Here is a tiny trained network, its code and every weight. The questions are about switching its units off for an input and a target symbol, where a switched-off unit gives its printed mean instead of its output.

import numpy as np


def w(rows, s, z=0):
    codes = np.array(rows[::2]) - 128.0
    scale = np.full(codes.shape[1], s)
    scale[-1] = z or s
    return codes * scale


def f(y):
    return np.maximum(y, 0)


def softmax(a):
    e = np.exp(a - a.max(-1, keepdims=True))
    return e / e.sum(-1, keepdims=True)


def log_softmax(a):
    a = a - a.max(-1, keepdims=True)
    return a - np.log(np.exp(a).sum(-1, keepdims=True))


def net(x, mask):
    ids = ['ΘΞΣΨαδελφω'.index(c) for c in x.split()]
    T = len(ids)
    res = E[ids] + P[:T]
    r = res
    for j in range(2):
        rows = slice(4 * j, 4 * j + 4)
        q, k, v = (r @ M[0][rows].T for M in (Q, K, V))
        z = softmax(np.where(np.tri(T) > 0, q @ k.T / 4**0.5, -1e9)) @ v
        o = O[0][rows]
        res = res + np.where(mask[j], z, o[:, -1]) @ o[:, :-1]
    y = f(res @ A[0][:, :-1].T + A[0][:, -1])
    res = res + np.where(mask[2:26], y, B[0][:, -1]) @ B[0][:, :-1]
    return log_softmax(res[-1] @ U[:, :-1].T + U[:, -1])


Q, K, V, O, A, B = {}, {}, {}, {}, {}, {}
E = w([
[96,55,80,143,171,95,135,112],'Θ',
[71,200,156,177,98,201,102,141],'Ξ',
[136,83,180,101,170,193,181,162],'Σ',
[99,154,251,144,141,23,183,154],'Ψ',
[171,116,129,205,125,97,91,182],'α',
[125,220,96,64,51,70,167,90],'δ',
[45,149,148,93,157,129,191,98],'ε',
[180,135,163,177,159,96,168,49],'λ',
[254,158,82,49,62,154,159,131],'φ',
[193,204,197,102,69,178,146,217],'ω',
],0.0057)
P = w([
[104,182,135,92,214,91,16,121],'0',
[129,94,112,159,3,121,113,79],'1',
[99,221,87,62,211,95,108,198],'2',
[116,112,87,192,16,132,160,100],'3',
[165,227,94,62,200,108,101,199],'4',
[114,129,56,220,35,129,211,119],'5',
[125,206,87,66,221,110,116,177],'6',
],0.0046)
Q[0] = w([
[54,52,164,195,83,162,163,57],'head 0',
[122,143,133,152,142,107,107,143],'head 0',
[188,122,130,116,146,133,134,205],'head 0',
[176,222,145,16,205,171,113,184],'head 0',
[67,138,151,105,140,219,149,126],'head 1',
[121,3,116,253,50,228,154,80],'head 1',
[101,190,125,125,178,38,122,105],'head 1',
[117,135,163,135,102,60,160,139],'head 1',
],0.029)
K[0] = w([
[129,126,91,184,112,161,218,151],'head 0',
[134,134,125,145,111,120,111,131],'head 0',
[157,99,147,102,161,131,92,129],'head 0',
[147,121,185,72,142,153,26,76],'head 0',
[90,122,137,139,91,147,129,132],'head 1',
[119,140,52,220,98,145,252,170],'head 1',
[132,131,150,103,197,107,62,86],'head 1',
[133,148,132,121,197,159,123,120],'head 1',
],0.041)
V[0] = w([
[49,57,178,140,231,77,134,128],'head 0',
[203,108,99,200,133,69,45,184],'head 0',
[230,53,164,161,107,156,192,53],'head 0',
[114,89,129,123,127,235,114,194],'head 0',
[127,90,138,99,13,78,208,133],'head 1',
[143,118,16,39,180,105,126,60],'head 1',
[54,138,61,186,93,160,75,50],'head 1',
[100,253,182,132,106,107,141,96],'head 1',
],0.018)
O[0] = w([
[160,51,235,155,67,166,129,166,146],'head 0',
[127,173,77,208,98,172,213,137,173],'head 0',
[56,95,83,212,94,44,59,153,44],'head 0',
[206,114,108,148,215,131,107,187,27],'head 0',
[99,113,95,52,117,247,118,60,53],'head 1',
[123,61,95,64,66,49,139,180,95],'head 1',
[119,102,133,98,178,69,238,67,103],'head 1',
[69,202,182,111,115,86,79,82,254],'head 1',
],0.013,0.0045)
A[0] = w([
[201,153,145,140,105,168,78,143,84],'neuron 0',
[97,167,66,129,204,159,130,137,68],'neuron 1',
[133,112,92,165,140,63,79,176,55],'neuron 2',
[132,110,27,117,114,242,117,116,64],'neuron 3',
[82,140,28,113,165,42,51,132,77],'neuron 4',
[234,84,122,60,125,175,107,96,50],'neuron 5',
[118,126,112,134,54,73,72,203,89],'neuron 6',
[187,170,137,137,181,108,21,209,39],'neuron 7',
[121,2,88,140,153,119,181,156,79],'neuron 8',
[111,96,144,7,160,144,105,137,65],'neuron 9',
[165,78,187,95,115,139,108,165,66],'neuron 10',
[151,150,112,199,148,168,141,191,80],'neuron 11',
[60,49,98,155,134,112,107,113,64],'neuron 12',
[167,126,56,114,163,59,139,139,116],'neuron 13',
[166,90,207,88,219,60,54,176,2],'neuron 14',
[89,29,53,114,98,173,157,103,44],'neuron 15',
[80,53,119,92,223,136,40,140,103],'neuron 16',
[173,106,124,162,119,148,170,185,34],'neuron 17',
[134,109,25,216,187,168,101,160,13],'neuron 18',
[143,123,38,104,148,193,19,131,79],'neuron 19',
[57,70,109,187,164,123,28,118,106],'neuron 20',
[178,66,115,128,142,131,151,221,3],'neuron 21',
[133,220,121,110,175,50,77,146,91],'neuron 22',
[144,150,93,124,251,169,53,131,101],'neuron 23',
],0.0066,0.0047)
B[0] = w([
[76,136,134,134,156,147,124,81,211],'neuron 0',
[87,86,102,170,127,140,71,115,202],'neuron 1',
[125,152,140,96,111,166,101,83,160],'neuron 2',
[195,97,181,126,103,86,49,138,192],'neuron 3',
[192,172,109,153,89,224,108,207,206],'neuron 4',
[109,149,115,176,119,65,133,176,155],'neuron 5',
[87,115,140,168,197,61,103,119,212],'neuron 6',
[85,78,86,137,154,132,146,32,217],'neuron 7',
[109,127,219,103,211,138,124,167,174],'neuron 8',
[124,158,72,86,66,93,126,98,169],'neuron 9',
[155,104,87,137,86,196,106,147,194],'neuron 10',
[137,176,75,137,96,110,143,87,193],'neuron 11',
[141,180,136,142,141,173,197,91,182],'neuron 12',
[97,151,134,126,136,143,74,164,155],'neuron 13',
[240,161,124,163,115,101,72,106,181],'neuron 14',
[226,201,130,135,175,74,127,125,192],'neuron 15',
[73,105,107,40,110,122,163,161,151],'neuron 16',
[108,132,69,121,86,166,169,118,171],'neuron 17',
[160,3,102,90,148,147,84,73,158],'neuron 18',
[175,141,197,124,84,118,155,184,176],'neuron 19',
[137,104,120,131,99,103,247,161,183],'neuron 20',
[101,35,104,100,109,179,128,72,172],'neuron 21',
[108,60,92,87,196,130,135,185,253],'neuron 22',
[59,102,162,156,116,177,209,155,221],'neuron 23',
],0.014,0.0074)
U = w([
[55,132,171,192,108,30,97,161,211],'Θ',
[216,164,136,96,65,110,60,168,5],'Ξ',
[150,222,74,183,88,148,196,149,92],'Σ',
[90,169,94,10,113,125,119,88,126],'Ψ',
[117,179,80,112,144,166,50,227,185],'α',
[48,153,108,117,226,196,133,110,133],'δ',
[139,45,147,99,82,180,163,207,102],'ε',
[107,193,218,121,98,235,53,127,125],'λ',
[156,107,71,155,132,156,60,73,163],'φ',
[202,175,174,88,252,141,136,146,123],'ω',
],0.0026,0.002)

Each question gives the input, a string of symbols that net reads in full, and the target symbol t.
The units are the heads (4 rows each of Q, K, V and O) and the neurons (one row each of A and B). Each row of codes is followed by its name. A weight is (code - 128) times the scale printed after its matrix; where a second scale follows, it is the last column's (O, A, B and U).
mask holds one flag per unit, heads first, then neurons. A switched-off unit (its flag False) gives its mean, the last column of its rows in O or B, instead of its output. The means were averaged over made-up inputs and are rounded, as every weight is.
A unit's drop is (log p(t) with every unit on - log p(t) with that unit switched off) / (log p(t) with every unit on - log p(t) with every unit switched off).
The circuit of an input: a set's keep is (log p(t) with only the set's units on - log p(t) with every unit switched off) / (log p(t) with every unit on - log p(t) with every unit switched off). Starting from the 12 units with the biggest drops (on a tie, the unit counted first), units are removed one at a time, each time the one whose removal leaves the highest keep (on an exact tie, the one counted first), for as long as the keep stays at least 0.8.
units of the circuit, in order: the units of the circuit, biggest drop first
k most important neurons: the k neurons with the biggest drops, biggest first
drop of u: that unit's drop, to one decimal
input α Ψ ε Ψ ε, target Σ: units of the circuit, in order => [head 0; head 1; neuron 11]
input λ ω λ Ψ Θ, target Θ: units of the circuit, in order => [head 0; head 1; neuron 6]
input δ ω Ψ Ψ ε Ψ Σ, target Ψ: units of the circuit, in order => [head 0; head 1; neuron 9]
input α Θ φ, target Σ: units of the circuit, in order => [head 0; head 1; neuron 11]
input ε λ ε, target Ξ: units of the circuit, in order => [head 0; neuron 14; head 1; neuron 9]
input Σ Θ λ ω ω, target φ: 2 most important neurons => [neuron 7; neuron 14]
input ε λ Ψ λ ω δ, target α: units of the circuit, in order => [head 0; neuron 4; neuron 22; head 1]
input ω α ε ω φ ε, target Ψ: units of the circuit, in order => [head 1; head 0; neuron 9]
input λ Θ α λ Σ, target Θ: units of the circuit, in order => [head 1; head 0; neuron 6]
input α λ δ λ Ψ φ, target Ξ: 2 most important neurons => [neuron 3; neuron 15]
input δ δ ε ω, target λ: units of the circuit, in order => [head 1; neuron 3]
input φ ω Ξ α λ, target α: most important neuron => [neuron 4]
input Ψ Ψ λ Ψ λ, target λ: units of the circuit, in order => [head 0; head 1]
input Σ ω λ Θ Ξ, target φ: 2 most important neurons => [neuron 7; neuron 14]
input ω Ψ λ Ξ δ Σ, target ε: most important neuron => [neuron 20]
input ω δ φ Θ α α α, target δ: drop of neuron 7 => 0.2
input Σ Σ Θ Σ Ξ φ, target Ξ: drop of neuron 3 => 0.3
input λ Ψ φ, target Θ: drop of head 1 => 0.5
input Ξ α Θ Θ Ξ Ψ Ψ, target ω: drop of neuron 23 => 0.0
input ω φ φ, target δ: most important neuron => [neuron 7]
